Each row is shifted at random along 6 fixed directions that mean nothing.
Known rows, with every step that occurs
besud > kubipi > vopet > kamu: [ 17.6  20.8   0.0 -31.0   5.6  -0.5 -32.3  17.0  14.4  -1.4  -3.3   3.3
  13.0   9.2   2.9 -32.6  -4.9  -5.0  38.4   0.6  12.7   8.9  -8.6  10.4
 -20.1 -26.7  15.1  -1.9 -23.0 -31.7 -10.9  -7.6  -3.7  10.1 -20.0  -6.0
 -17.7  13.3   3.9  22.2  -6.6   7.9]
lalo > tuve > kubipi > gubo > vopet: [-12.5  33.5 -24.4  -9.4  11.1   9.1 -21.9   1.9 -33.0  22.6 -24.0 -16.6
 -28.1   9.3  20.2  -9.0 -37.4  -0.9  26.0   6.3 -21.0  18.3 -10.9   4.7
 -52.2  -1.6  -7.0  -2.0   4.6 -52.8 -16.1   3.9 -21.2  -6.7  42.0  11.5
   7.6  40.2  22.0 -15.7  -2.5 -14.7]
kamu > kules > tuve > kubipi: [ -4.8   4.5  10.7   1.3  -1.9  17.0   4.1  -1.5  16.0   5.4   2.3  20.0
  -4.9   3.0 -26.4  13.0  15.2  18.3  42.2 -17.7  29.3   8.7  38.4 -25.4
 -29.4  21.9 -29.8  -4.9 -31.3   9.4  11.3   9.2  19.6 -18.5   3.6   8.0
 -38.9  82.4  34.5   1.7  -6.7   4.5]
lalo > kules > gubo > tuve > kubipi > besud > vopet > kamu: [ -7.9  22.6 -12.3  -7.2  10.6   0.8 -21.9  -4.9 -18.4  -9.2   5.6  11.2
 -26.0 -20.5  11.3  19.3  -5.2   1.6  29.1 -10.9  19.2  25.6  -4.2  -9.8
 -21.6   0.6 -21.2  -8.7  16.0   4.0   1.8   3.9   4.1 -10.6  23.6  15.6
   3.5  21.2  18.1 -11.0  20.9   6.1]
lalo > kules > tuve > gubo > kubipi > besud > kamu: [ 13.5   0.9  -1.8  -8.0  53.6   0.0 -25.4   8.8  -9.1  23.1  36.8  39.2
 -29.3 -10.4 -40.9  37.0  46.0  20.6  39.3 -12.9  47.7   8.2 -10.0 -29.2
 -28.5   5.6 -29.1   1.7   7.9  -6.1  14.8  -1.6 -21.9 -19.3  -7.3 -23.7
  12.6  13.3 -15.1 -35.8  29.1   1.3]
lalo > kules > gubo > kubipi > besud > vopet: [ -1.0  30.4 -16.9  -5.7  20.1 -11.6 -25.0   9.9 -26.8   9.4   0.7   3.8
 -22.0  -1.8  -2.5  -0.5  -6.4   3.3  22.4   0.4  -9.8  17.9 -14.5  -5.7
 -30.3   0.1   6.1   1.1   8.5 -39.6 -12.1  -4.8 -25.0   2.0  27.5   2.6
   7.5  17.5   1.1 -19.6  31.2 -10.6]
gubo > tuve > kules > kamu > lalo: [-28.2  36.5  -7.2  -7.1 -10.1   2.2 -24.5   3.8  11.3  -3.5 -23.4   5.6
 -34.8   3.0 -20.9 -16.5  -5.5  -2.6  48.1  -3.3  14.8  29.8  12.9  -7.7
 -15.5   8.8 -11.8 -20.3  -8.8  -8.0   9.2  -2.7  14.0 -22.2  40.2  -1.8
 -42.9  58.7  13.7  24.4  -8.9  -7.6]
tuve > kules > gubo > vopet: [-11.1  -9.7  -0.6   7.9 -18.2  18.3   3.8 -12.1 -50.5  -2.8   1.4   8.2
  14.1 -14.2   9.4 -12.0  -1.7  19.8   8.6  -3.8 -10.9  22.3  17.4 -12.0
 -17.4  21.1 -16.7   1.3   8.0  11.7  18.8  16.8  16.3 -38.7  11.6  16.9
 -32.8  70.9  15.8 -22.1  18.8  -7.5]
kubipi > vopet > kamu > besud: [ -2.4  11.0  -4.1 -15.9   5.9  -5.3 -32.8   0.5 -14.3   3.3   5.6   6.3
   3.9  -8.4   1.4 -19.1  -5.5  -9.0   1.2  -7.0  14.8  22.5 -15.1   0.0
   3.9 -13.7  11.7 -20.2  12.6  -0.7  19.6  -2.0   5.0  -2.4   8.5  10.9
  -0.1  -5.3   3.9  -2.7  21.8   7.9]
kules > tuve > kubipi > besud > vopet: [-10.8  19.8   9.6  16.4  -0.8  16.8 -16.7  -6.4 -53.0  19.7   8.3  16.2
  -5.7 -19.5  -2.0   6.6 -11.5   8.4  20.9 -12.5   9.2  13.1  28.2 -24.0
 -25.2  28.1 -10.5 -24.1   9.7  15.2  18.9  15.1  21.0  -6.5  27.3  20.4
  -9.2  46.8  35.3 -20.5  42.1  -1.6]
kubipi > gubo > tuve > lalo > kules: [  1.5 -10.4 -31.6  14.2   8.5  15.1   7.4  -0.8 -34.6  10.8  12.4   2.5
 -13.4  -7.0 -17.8 -22.4 -12.7  29.1  29.9  10.7  19.0  22.6  29.6   9.7
 -15.3   3.0  -8.0  -6.5   7.2  -6.3  28.3  11.0   6.7 -48.6   0.1   4.6
 -49.2  48.9   6.2 -20.7  -6.9  -5.3]
kubipi > besud > vopet > kamu > lalo > kules > tuve > gubo: [-17.2  20.9 -19.2  -4.7   5.8  13.2 -16.3   2.4 -37.1  17.6   5.8   0.6
 -26.3  -2.3   2.1 -13.2 -10.3   0.9  33.2  -6.5  22.2  28.3   0.0   2.2
 -31.1 -12.1 -28.5  -6.9  12.9  -7.4  20.5   8.7  10.7 -28.0  10.4   7.6
 -16.1  57.5  12.1 -14.3  12.8   3.4]
besud > vopet > tuve > gubo > kubipi: [ 10.3  -7.2   8.1  -9.0  19.0  10.3  -2.4  -5.8  -0.9   8.9  21.0  18.5
   2.8 -15.2 -20.5  24.8  31.4  15.7  20.9  -8.8  18.5  16.8  13.6 -17.8
 -19.1  14.0  -9.0   8.6 -12.3  13.3  -1.1   5.4  -5.0 -11.2  -6.0   3.7
 -20.4  22.1  13.8  -5.2  20.0   8.6]
vopet > tuve > lalo > kules > kamu > besud > kubipi: [  6.1  12.5 -21.5 -15.4  -0.8  -2.0 -13.4   0.0   8.3 -15.2   1.7  -0.2
 -11.8  -9.7 -13.2   5.5  -4.4  -7.0  17.4   3.5  22.8  35.6  -8.4  23.9
  23.1 -12.8  16.5 -12.6  -7.6  13.4  13.1  -4.6  13.6 -11.5  -1.3  12.7
 -31.4   9.6  23.7  22.4 -16.8  10.5]
vopet > besud > kubipi > gubo > tuve > lalo > kules: [  9.0   9.4 -18.7 -15.9   2.5  -6.4 -15.5  11.5  31.3 -18.6  -5.0   6.6
 -30.7   0.0 -18.6  11.0   4.7   8.1  31.4   9.1  18.5  31.3  18.0  10.1
   3.3 -12.1 -15.6  -4.2 -26.9   7.2 -12.7  -2.8   8.8 -18.2  13.3  -1.5
 -25.8  30.1  15.4  27.3 -26.4   2.2]
kamu > besud > vopet > lalo > kules > tuve > kubipi: [ -7.9  31.9  14.6  -7.9   8.9   0.7  -8.3  15.6  32.2  29.3  -6.7  11.6
 -32.8  20.8  -5.1  27.1  22.4  21.7  74.2 -22.2  26.0   2.0  37.6 -34.8
 -64.4   4.7 -57.2  -5.9 -37.7 -24.6 -12.8   6.9   5.0  25.5  29.4  -2.9
  13.8  67.0  38.0   2.9   3.3  19.4]
tuve > lalo > kules > gubo > kubipi > vopet: [  1.7  22.2 -37.0  -3.5   6.5  -7.3  -7.5 -12.0 -25.1 -12.2 -19.5 -12.6
 -24.5  -8.7  11.9   2.4 -31.0 -10.2   3.0   2.1 -29.9  34.0 -16.8  21.0
 -10.2  14.0  35.2  -3.4  22.3 -26.1 -13.2 -14.1 -24.2 -29.2  38.3  17.8
  -8.3 -21.0  17.6  -9.3  14.6 -19.4]
kules > gubo > vopet > lalo > tuve > kubipi > besud: [ 19.8  -9.9 -12.9   7.8  31.6  15.3   8.6  -4.0 -48.0  13.7  19.3   1.2
  -9.5 -13.3  12.8   5.7 -10.6  36.2  10.9  -5.3  23.7  18.0   5.1   3.2
 -17.3  -7.0   0.2 -14.0  18.8   2.0  29.1   8.4  -5.0 -21.0   3.8  19.4
   5.9  -9.0  25.8 -33.8  48.8  12.0]
tuve > gubo > kubipi > vopet: [  2.6  23.1 -13.3  -6.9  23.1  -0.3 -12.5  -4.7 -24.3  20.2  -4.2  -6.0
 -19.5   7.5  11.8  14.9  -8.3  -3.0  18.1   1.3 -19.0  14.2 -18.7  -9.1
 -50.0   9.4   7.6   0.6  13.9 -44.1 -27.3  -7.5 -30.5  -3.0  24.2   4.4
  25.4   3.3  16.7 -24.7  24.5  -5.9]
tuve > gubo > kubipi > vopet > besud > kamu: [ 22.7  23.0   3.0 -33.5  11.8  -8.3 -43.3  15.5  12.3  -5.1  -3.1   7.7
  -9.4   3.0  -8.3   2.5   7.2 -20.6  14.8   6.4   1.9  23.0 -18.3   7.7
  -0.7 -22.7   4.0  -3.2 -10.5  -3.7 -17.6  -8.7  -9.0  10.1  -3.1  -7.1
   5.7  -8.4   1.1  26.3  15.2  11.7]
tuve > lalo > kules > kamu > besud > kubipi > vopet: [ -6.3  10.0  15.5  -4.6   6.5   5.7 -13.7   2.3 -13.8  11.3  20.8  27.6
  -7.6   0.4 -18.1  18.4  26.3  30.7  55.0 -14.8  33.9   7.0   9.6 -40.4
 -28.5  24.5 -21.1 -15.8  -3.3   6.2  14.1   5.1  16.1 -10.6   6.7  -1.7
 -11.2  53.2  20.2 -12.5  10.0  12.5]
vopet > tuve > lalo > kules > kamu > besud > kubipi > gubo: [  8.0 -12.2  -5.1 -12.2  28.7  11.7 -12.8   5.3  -0.6   2.4  35.3  32.4
  -4.6 -14.0 -45.7  11.8  33.6  33.7  40.4  -9.6  76.1  20.9  -2.0  -6.3
   8.7  -0.7  -8.8  -1.3  -9.1  20.2  28.1   1.3   6.1 -48.2 -19.1  -4.0
 -50.5  31.7  -4.8   0.3 -12.0   4.1]
vopet > lalo > tuve > kubipi > besud: [ 10.6  10.3 -15.9   6.3  20.2   5.8 -17.6  -0.2 -18.6  -0.1   3.0   7.0
 -20.2 -15.2 -12.4  -5.8 -18.1   2.9   5.1  -6.0  26.5  20.0  11.9  10.1
  -2.6  -0.8  18.9 -22.3   8.4   2.3  23.0  -0.3  -2.7  -8.5  15.4  17.2
  -2.9 -27.7  23.4  -2.7  33.9  -3.6]
tuve > lalo > kules > gubo > vopet > besud: [ -1.6  -3.4   7.5  -1.3  -0.5   7.8  -5.3  -2.2 -29.4  12.4   7.2  13.8
 -13.2  -2.1  10.8  15.7  10.5  36.1  27.8  -9.8   4.4  13.6  14.9 -25.9
 -16.0   1.0 -49.0  -6.3   3.0  11.2  15.1  13.6  10.0 -14.7  18.8  12.2
   6.8  33.8  10.9 -20.3  17.7  10.6]
kubipi > besud > kamu > kules > gubo > tuve > lalo: [ 15.7   8.0 -14.8  -1.7  23.8   0.6  -6.2  10.6  -7.9  12.9   6.5  -5.2
 -29.7  -0.1  -7.0  -0.9   0.9  15.5  23.6  17.8  20.7  33.7  -2.8  15.6
  -9.5 -16.1 -11.0 -10.8   0.4  -5.4  -5.0  -0.9   1.9 -29.2  18.5  -7.8
 -12.0  33.3  14.1  -6.3   3.9  11.7]
kubipi > besud > vopet > kamu > lalo: [ 12.2   4.4 -24.8   1.6  35.6   3.7 -12.5  -0.1 -45.7  12.5  27.4  -1.9
   1.6 -14.3  16.6 -11.3  -9.5  35.9  15.7  -2.7  23.0  23.1 -14.7   4.6
 -12.2 -32.0  19.4 -12.8  30.7 -18.7  28.3  -4.8 -16.7  -5.5  -7.6  -0.7
   7.8 -27.7  -2.7 -19.7  49.3  21.3]
kamu > besud > tuve > kules > gubo > kubipi > vopet: [ -4.1  22.7  -2.1 -15.1  -1.2  -5.4 -24.1   4.4   6.5  -3.8 -12.4   4.1
  -5.4   3.0 -19.1 -16.4  -3.7 -13.8  21.0  -2.7  -4.0  28.4  -1.9   1.8
 -14.9  16.2   9.4  -5.5 -18.4 -13.8  -7.1  -3.4   0.9 -17.1  30.5   9.6
 -32.6  37.0  18.8   2.8   8.2 -14.4]
besud > kubipi > gubo > tuve > kules > kamu > lalo: [  1.9   2.4  -3.1 -21.7  -1.1   5.2 -13.2   5.3  28.4 -33.9   1.6  20.0
  -4.5 -13.5 -37.0  -4.8  20.6  17.6  34.4  -1.9  45.1  40.6  14.1   5.2
  26.5  -0.9  12.6 -10.4 -24.9  36.1  16.5  -7.3  22.3 -45.9  -3.1  -5.8
 -78.5  49.7   8.7  45.7 -12.3   4.5]
lalo > tuve > kules > gubo > vopet > besud: [ -8.4  -4.4   3.7  -4.3 -10.6  13.8 -13.2  -0.6 -29.1   0.4   0.7  11.2
   1.4  -8.4  -0.3 -17.3  -3.3  10.9  15.6  -7.8  -3.0  18.9  18.9 -12.6
  -3.8   1.6 -39.2  -7.0  -6.2  17.4  28.2  21.0  18.3 -25.5  11.4  15.5
 -31.5  58.9   9.7 -12.9  10.3  -2.2]
kamu > lalo > tuve > kubipi > gubo > vopet: [ -0.3  -2.6  -8.4  -6.8 -10.5  27.8   5.1  -3.3 -48.1   5.8  -3.5 -11.0
  12.1  -1.8  15.7 -28.7 -30.9  37.4  20.8   7.5  -4.3  26.7  13.5   7.9
 -17.6  -2.0   6.8 -10.9  -3.2   6.3  27.1  16.2  20.3 -29.7   4.6  26.1
 -45.9  65.7  33.7  -0.7  16.5   9.6]
kubipi > vopet > kamu > lalo > kules > tuve > gubo: [  9.5  23.4 -13.6 -36.9  10.1   1.7  -3.9  26.3  13.6  23.7 -12.3 -26.5
 -24.7  37.9  27.5 -24.8  -8.0  -5.7  51.6  10.1   5.1  20.0 -10.2  19.8
 -54.6 -54.4 -32.5   7.2 -25.4 -50.0 -22.1  -1.0  -1.9  -5.0  -4.7 -10.2
  -4.2  60.6  17.5  10.7 -15.2  25.0]
kamu > besud > vopet > lalo > tuve: [ 21.1 -21.0  21.6 -21.9   3.3   4.0  -0.4  20.4  15.6   4.2  17.3   4.7
  15.3  -1.7   0.7 -24.1  21.8  24.5  31.5  -1.9  19.0  14.9  36.3  -2.7
   4.2 -36.5 -12.5 -10.3 -35.7  31.4  28.4  17.3  24.3   8.5 -17.5 -11.9
 -42.9  40.3  20.6  21.6   8.7  40.3]
besud > kubipi > gubo > tuve > lalo > kules > kamu: [ 17.2  -8.5 -20.0 -11.8  30.2   6.7   4.7   5.7  -3.9   1.4  19.1  15.3
 -20.3  -7.2 -25.7   8.9  19.3  28.7  51.9   2.0  45.0  20.2  10.7   5.1
  -2.0  -5.7  -7.3   0.6  -0.6  -1.8  19.0  -3.1  -6.2 -49.3 -17.5 -14.5
 -52.3  36.2  -3.9  -6.2 -25.1   6.8]
gubo > kubipi > vopet > lalo > tuve > kules > kamu: [ -4.1   1.0  -1.9   3.1  26.5  12.4   4.7   0.1 -14.1   7.9  16.7  19.1
 -18.9  -5.1 -13.7   5.5  18.0  26.8  65.2 -18.5  29.3   4.4  22.5 -27.1
 -38.9  16.1 -30.8  -6.8   9.1 -11.0  29.1   7.8  -7.2 -32.5  -0.5 -13.1
 -37.0  47.6   8.0 -27.0  16.8   5.6]
gubo > tuve > kules > kamu: [ 14.0   0.4  -4.8 -22.3  18.5  -9.0  -8.0   9.9  33.7 -19.1  -2.4  11.4
 -17.0  -8.0 -16.8   8.7  25.5 -15.4  25.5   1.5  21.2  24.0  18.6   2.4
   2.7  -9.4  -9.6  -1.5 -16.9   2.0  -8.8  -7.7  -3.4 -28.4   0.3 -21.7
 -40.1  29.4   1.0  17.8 -18.4   3.4]
tuve > kubipi > gubo > vopet > besud: [ 38.0 -32.1   5.2  -4.8  32.8  20.5  22.9   0.3 -46.1  24.4  36.0  -0.3
  19.2   4.1  35.0  26.3   8.2  64.9  16.6   3.9  14.0   5.3   6.7 -15.0
 -25.5 -31.0 -32.0  -0.9   4.7   1.7  11.8  14.7  -3.2 -10.6 -30.5  12.6
  20.6  17.4  18.9 -37.4  43.5  39.8]
lalo > tuve > gubo > vopet > kamu > besud: [-18.2   7.4  10.6 -26.1   5.5  -8.4 -34.5  -8.1   9.3  -5.8   6.3  17.7
 -28.1 -18.5   6.2  40.5  27.6  -8.8   5.0 -18.3  16.5  30.0 -16.7 -30.2
  -3.0  -1.3 -37.6 -13.0   7.9  33.9   6.9   5.4  11.6   4.2  36.1   6.2
  30.1  16.8  18.5  -1.8   9.9  19.1]

Rows
[-20.7  17.6 -12.7  -0.8 -13.5  16.7 -23.6   0.7 -26.2 -11.2  -0.3  15.4
 -13.4  -5.6 -38.8 -33.8 -13.9  -6.3  26.3  -2.4  26.9  28.5 -14.4   4.2
  -3.5  13.3  -5.9  -3.5   2.2   8.5  34.5  11.6  18.8 -47.6   9.3  18.5
 -66.4  85.1   8.3  -1.1  -5.4 -15.2]
lalo > tuve > kubipi > besud > kamu > kules > gubo
[ -7.0  12.6  -5.3 -23.3  -6.6  -0.1 -17.5   1.0  24.4 -23.8  -6.5  16.7
 -20.3  -3.7 -19.5   0.3  11.7   2.7  43.0 -16.9  35.7  30.4   1.5  -2.7
  -6.6   2.2 -12.5   3.4 -21.1  11.5   9.3  -3.3  11.6 -30.4  19.8   9.0
 -43.6  26.6  13.8  24.2 -18.7   0.2]
besud > tuve > kubipi > vopet > kamu > lalo > kules > gubo
[-11.0   0.5  -1.3   0.0  16.2  14.8   6.7  -5.4 -27.6   0.7  28.3  12.2
 -20.6  -3.7   8.7  27.4  12.4  31.4  44.1 -13.7  33.0  15.4 -20.3 -30.6
 -41.4  -1.6 -51.3   5.0  13.7   4.0  14.8  15.6   6.9 -29.9   6.6  12.4
  -7.0  77.3  23.1 -36.5  16.7  22.1]
lalo > tuve > kubipi > besud > vopet > kamu > kules > gubo
[ -2.5  24.7  -4.9 -17.9   3.7  -4.0 -15.1   6.9  12.0 -12.8  -9.1  -2.1
 -39.1   4.5   2.2   7.6  -7.7   4.8  29.6   0.7   6.1  30.7 -25.5   1.3
 -14.6  -8.4 -12.5 -12.8  -7.2  -1.4  -2.7  -2.4   8.0 -11.8  33.5  18.7
  -1.9  28.4  30.7   6.8  28.8   8.5]
vopet > kamu > lalo > tuve > kules > gubo > kubipi > besud
[ 14.0   3.4  11.3 -30.2  19.3   2.7  -7.4  11.1  28.4   8.3  14.3   8.7
 -11.1   4.4 -16.0  13.9  35.5  25.3  49.6  -5.5  16.0  17.8   3.1 -17.5
 -29.8  -6.6 -19.1  10.5 -30.1  -1.1  -4.2   2.5  -7.0   7.5  -7.4  -8.9
 -18.1  49.4  17.5  11.7   7.9  31.9]
besud > vopet > kamu > lalo > tuve > gubo > kubipi
[ 13.9 -13.5   0.6  -9.1  19.0  -3.6  14.1  -1.5   4.1   0.5  22.1  16.6
  -4.2  -4.4  -8.9  31.8  37.6  49.5  35.0 -12.8  14.8  19.0   1.7 -19.1
 -12.2   2.3 -12.0  10.7  -7.2   7.1   9.6   0.9 -11.9 -11.8  -1.6   4.6
 -10.8  25.7   9.2 -16.7  28.1  20.0]
kamu > besud > vopet > lalo > kules > gubo > kubipi
[ -1.6   8.3   8.7 -26.4  -4.1   6.7 -11.6  13.8  -1.7  17.9   7.7   3.7
   6.1  15.4  -5.8 -31.4   5.3  14.4  42.4  -5.6  20.9  17.4   0.7  -5.3
 -22.5 -14.3 -23.2 -11.5 -17.0  -3.7  25.4  10.3  24.7  -8.7 -12.4  13.4
 -30.3  76.0  15.9  -3.7  15.5  22.8]
lalo > kules > tuve > gubo > kubipi > vopet > kamu > besud
[  8.9   1.7 -31.3  11.1  16.9   5.1  11.1   1.0 -46.7   2.6  20.5  -6.5
  -8.6  -0.6  20.0  -0.7 -11.5  40.9  27.8   3.3   4.9  19.9   6.5   5.9
 -34.9 -21.2  -0.2   1.5  25.2 -22.2  15.4   4.3 -12.2  -5.8 -12.1   9.7
   6.3  10.1  12.0 -25.8  49.4  15.8]
tuve > gubo > kubipi > besud > vopet > lalo > kules
[ 10.3   2.1  -9.3 -11.6  15.9  10.3 -10.3  10.5 -16.1   7.9  16.3  14.2
  -2.4  -1.0 -30.8 -30.8   2.7  32.6  30.4  -4.0  37.9  23.3   3.8   7.2
  -4.1  -7.2   6.5 -11.0  -5.4   0.7  39.7   0.3   9.2 -30.8 -19.1  12.6
 -41.5  34.0   1.3  -5.9  37.1   3.0]
vopet > kamu > lalo > kules > tuve > gubo > kubipi > besud
[-17.1  41.0 -31.0 -12.0   9.6   2.5 -31.9  -3.8   1.3 -14.7 -19.1  -0.3
 -33.6  -9.4  -1.6  11.6 -26.6 -21.5  20.3  -8.7  15.8  35.3 -15.4  14.5
 -17.8  -1.2   1.8  -1.1   4.5 -17.9 -18.2  -9.7 -11.6 -29.0  36.2  12.4
 -18.8  30.9  19.1  13.9 -12.0 -18.3]
besud > vopet > kamu > kules > tuve > kubipi > gubo
[  2.7   2.6  -7.9  -3.4  15.0  14.8  -7.0   6.0 -11.1   9.5  12.6  16.6
  -1.7  -6.9 -22.3  -5.8   6.0  30.6  37.2 -14.3  48.3  21.5  25.4   0.2
 -13.2   0.2  -7.7  -4.6 -11.5   6.4  23.0   5.5   6.0 -33.4  -1.4   8.4
 -43.6  46.8  13.0   1.3  11.9   2.4]
kamu > besud > vopet > lalo > kules > tuve > kubipi > gubo
[ 10.2 -11.6  -8.5  -6.4  23.7   6.5  -4.6  -0.5 -15.1  -5.6  17.6  13.2
   4.0 -15.1   8.7  10.1  22.9  38.1  16.4 -11.7  27.5  29.2  15.1  -0.1
  -6.7 -24.1  -9.3   1.1   9.9  16.7  17.8  -0.7  -4.7 -21.4 -13.3 -16.5
  -6.6   7.9  -1.7  -2.2  29.1  13.4]
besud > kamu > kules > tuve > gubo > vopet > lalo
[  3.5   7.9 -11.2 -15.6   4.6  14.0 -18.2   1.7   5.2 -13.3   0.4  17.6
 -17.6  -9.4 -25.7   8.5  -1.7  11.0  29.2  -9.1  42.9  31.9   7.7   8.0
   9.7  -3.8  -7.9  -8.5 -13.5  27.9  19.7   0.2  14.9 -42.5   4.1  13.4
 -47.0  30.7  16.2  24.6  -2.4   0.8]
vopet > besud > kamu > lalo > kules > tuve > kubipi > gubo
[  7.8   3.1  -9.1   9.3   1.1  16.7  -3.5   6.4 -34.2  24.9   7.1  -9.4
  -1.4   7.7  -4.2 -33.4 -18.2  29.0  33.4  10.7  13.4  25.6  22.5  15.6
 -13.4 -13.9 -21.7  -9.7  -8.9  -7.3  26.6  13.8  17.4 -20.6   6.5   8.5
 -35.1  52.9  21.9 -13.0  -2.4  11.9]
kamu > kules > gubo > vopet > besud > tuve > lalo
[ 28.5  -4.0  22.5 -16.1  12.5  20.2  -0.2  12.2 -19.9  27.2  19.7   5.0
   4.5  12.6  12.3   6.2   9.7  27.1  48.4   8.4  17.9   7.3   4.0 -13.2
 -30.6 -22.1 -42.4  -9.8 -14.8   9.4   5.6  18.8  20.1  -5.6 -19.7   3.9
  -7.0  57.6  25.3 -12.3  20.5  39.5]
kules > gubo > tuve > kubipi > vopet > besud > kamu
[  0.9  -3.3   1.9   3.2  13.9  21.7  10.6  -0.8 -16.4  17.5  20.7   8.6
 -11.7  -0.1   7.5  22.2  12.5  55.5  55.8  -7.1  32.4  18.5  16.1 -16.7
 -32.1  -1.1 -45.5  -7.3  -6.3  10.8  13.3  10.7  20.5 -33.6   1.1  -3.2
 -19.0  83.1  31.6 -18.7   1.7  22.5]
besud > kubipi > gubo > vopet > kamu > kules > tuve > lalo
[  2.4   3.7   5.7 -20.5   5.5  -4.3 -11.8   2.6  14.9  -5.2   5.1   9.9
 -13.6  -1.1 -11.4   8.4  10.4   9.3  39.0  -7.1  26.5  28.9  11.1  -2.1
   6.6 -11.3  -9.1 -19.3 -14.6  25.5  27.1   2.3  22.2  -8.6  14.0   3.9
 -31.9  17.6  25.4   7.5   0.5  16.6]
gubo > kubipi > vopet > lalo > kules > kamu > besud > tuve
[ 12.6  -0.3  -9.3  -4.0  34.1   5.8 -14.3  11.6  -9.4  16.0  17.6  14.2
 -13.8  -6.0 -16.3   2.9  16.3  34.2  32.0  -5.7  35.9  23.6  16.3  -1.2
  -6.7 -13.1 -26.1  -6.6  -3.3   0.4  15.9  -0.4  -3.8 -36.0   2.2 -21.2
 -22.3  34.2  -3.2  -9.4   5.5   6.4]
kubipi > gubo > vopet > besud > kamu > kules > tuve > lalo
[ -0.8  11.0 -16.0 -11.3  20.0   9.7  -3.0  14.1 -16.3   8.5  -1.2  -4.9
 -21.3   8.7   8.3 -22.1  -6.0  13.4  56.4   0.5  18.1  14.5   6.7   5.5
 -36.9 -21.4 -26.1  -1.0   3.5 -33.9  13.5   5.6  -9.5 -31.2   0.6 -14.7
 -36.1  57.2   3.4  -9.4  -2.4   5.8]
kubipi > gubo > vopet > lalo > tuve > kules > kamu
[-15.2  29.4  -7.0  -2.9   1.4  -0.8 -31.5   3.2 -28.2   3.3  -1.6  15.9
 -17.9 -14.9 -19.4  -5.3  -4.9  -6.5  18.7  -8.2  -0.2  24.9  11.5 -10.1
 -15.8  20.2   0.0 -10.1   3.3  -0.5   7.1   3.2   3.8 -11.7  27.9   9.1
 -21.0  45.4  10.9  -6.6  28.8 -17.5]
lalo > kules > tuve > gubo > kubipi > besud > vopet
[  6.4  20.3 -29.1 -16.6  -4.4  12.0  -2.1   3.7 -16.7   0.2 -13.2 -26.6
 -22.0  15.5  10.9 -12.1 -44.0 -11.3  26.6  20.8  11.8  35.6 -18.1  40.7
 -12.4 -27.7   6.5  -7.1  -4.1 -15.7   2.5   2.9  12.6 -25.8   9.5  30.4
 -33.5  45.3  41.1  10.3 -18.0  12.2]
lalo > kules > kamu > besud > tuve > kubipi > gubo
[ 14.5 -20.1 -11.3 -24.6  33.1   2.6  -9.7   8.3  -1.8  -3.9  21.4  18.7
  11.7 -18.9 -12.4 -13.1  27.4  25.3  19.5 -11.2  38.3  22.8   5.9   2.7
   2.6 -27.5  -6.1   9.1 -11.0   3.8  25.7   1.5  -9.0 -35.5 -16.2 -17.5
 -43.7 -10.8 -23.8   0.3   4.4   0.6]
besud > kamu > lalo > kules > gubo > vopet > tuve
[  7.2  -0.2 -15.0   0.6  19.3  11.6   5.0  -6.4 -21.4   1.2  21.1   7.7
   3.4 -19.4  -5.8  11.0   1.3  11.9  23.6 -13.3  35.1  17.5  23.0  -3.4
 -15.0   3.0  -3.7  -5.6   5.4   4.4  25.3   7.9   2.6 -13.1  -9.5  16.5
 -29.3   8.1  22.5  -9.3  18.6  16.2]
lalo > kules > kamu > besud > vopet > tuve > kubipi
[ 21.8  -9.6  13.4 -26.5   2.3   8.8   2.5  13.2  23.5 -13.6  15.8   6.8
  20.6   6.1  -6.7 -23.5  20.3  41.5  50.5  -4.0  36.0  25.7  12.5   0.9
  -7.8 -21.9  -3.3  -2.1 -35.6  15.3  19.7   1.1  23.4 -19.5 -23.5  -1.0
 -56.5  42.9  19.3  25.8  17.1  34.3]
besud > tuve > kules > gubo > kubipi > vopet > kamu > lalo
